Below are the code and all the weights of a small trained network. Each question names an input and a class and asks about switching units off, where a switched-off unit gives its printed mean instead of its output.

import numpy as np


def w(rows, s, z=0):
    codes = np.array(rows[::2]) - 128.0
    scale = np.full(codes.shape[1], s)
    scale[-1] = z or s
    return codes * scale


def f(y):
    return y / 2 * (1 + np.tanh(0.7978845608 * (y + 0.044715 * y**3)))


def log_softmax(a):
    a = a - a.max(-1, keepdims=True)
    return a - np.log(np.exp(a).sum(-1, keepdims=True))


def net(x, mask):
    res = np.array(x, float).reshape(1, 8) / 4 @ E
    y = f(res @ A[0][:, :-1].T + A[0][:, -1])
    res = res + np.where(mask, y, B[0][:, -1]) @ B[0][:, :-1]
    return log_softmax(res[-1] @ U[:, :-1].T + U[:, -1])


A, B = {}, {}
E = w([
[127,127,130],'x0',
[129,130,122],'x1',
[120,117,144],'x2',
[129,130,116],'x3',
[255,131,192],'x4',
[160,14,70],'x5',
[129,124,131],'x6',
[130,128,133],'x7',
],0.0087)
A[0] = w([
[119,110,150,249],'n0',
[153,91,69,124],'n1',
[112,178,150,127],'n2',
[110,184,167,107],'n3',
[129,250,119,95],'n4',
[53,127,92,98],'n5',
[143,124,94,141],'n6',
[68,122,101,126],'n7',
],0.014,0.011)
B[0] = w([
[62,227,122,254],'n0',
[90,99,95,165],'n1',
[99,31,43,167],'n2',
[136,11,107,169],'n3',
[123,65,135,194],'n4',
[254,119,228,171],'n5',
[91,119,126,142],'n6',
[222,153,189,169],'n7',
],0.0081,0.0095)
U = w([
[244,125,198,38],'0',
[78,2,96,2],'1',
[97,175,125,221],'2',
[90,172,123,213],'3',
[78,172,140,181],'4',
],0.015,0.0053)

Each question gives the input, the list of numbers given to net, and the class t.
The units are the neurons (one row each of A and B). Each row of codes is followed by its name. A weight is (code - 128) times the scale printed after its matrix; where a second scale follows, it is the last column's (A, B and U).
mask holds one flag per neuron, in row order. A switched-off neuron (its flag False) gives its mean, the last column of its row in B, instead of its output. The means were averaged over made-up inputs and are rounded, as every weight is.
A unit's drop is (log p(t) with every unit on - log p(t) with that unit switched off) / (log p(t) with every unit on - log p(t) with every unit switched off).
The circuit of an input: a set's keep is (log p(t) with only the set's units on - log p(t) with every unit switched off) / (log p(t) with every unit on - log p(t) with every unit switched off). Starting from all 8 units, units are removed one at a time, each time the one whose removal leaves the highest keep (on an exact tie, the one counted first), for as long as the keep stays at least 0.8.
circuit, biggest first: the units of the circuit, biggest drop first
unit that matters most: the unit with the biggest drop
top k neurons: the k neurons with the biggest drops, biggest first
drop of u: that unit's drop, to one decimal
input [8,1,8,6,5,0,-6,6], class 2: unit that matters most : n5
input [0,1,-8,8,6,0,-4,-5], class 4: top 2 neurons : (n5, n7)
input [0,0,3,1,0,-8,-6,6], class 1: circuit, biggest first : (n3, n2)
input [-4,4,1,6,-5,3,4,4], class 0: top 3 neurons : (n5, n7, n2)
input [7,2,6,-1,-7,-8,2,-4], class 1: top 3 neurons : (n2, n3, n4)
input [1,0,2,-5,-6,-7,-5,-5], class 1: circuit, biggest first : (n2, n3)
input [1,-2,-3,-8,-2,-8,1,8], class 1: top 3 neurons : (n3, n2, n4)
input [-1,3,7,4,6,0,7,-8], class 3: top 2 neurons : (n5, n7)
input [-5,7,7,-3,5,-4,6,4], class 4: top 3 neurons : (n5, n7, n0)
input [5,6,-5,4,4,1,7,0], class 2: top 2 neurons : (n5, n7)
input [3,-4,5,-6,1,-5,7,0], class 1: top 2 neurons : (n3, n2)
input [-1,-2,4,-8,-8,-6,3,7], class 0: drop of n7 : 0.3
input [4,7,7,-1,5,5,-5,-5], class 4: drop of n5 : 0.2
input [2,4,-2,-4,-6,-5,-4,3], class 0: drop of n3 : 0.0
input [4,1,4,-8,-6,4,-4,7], class 3: circuit, biggest first : (n3)
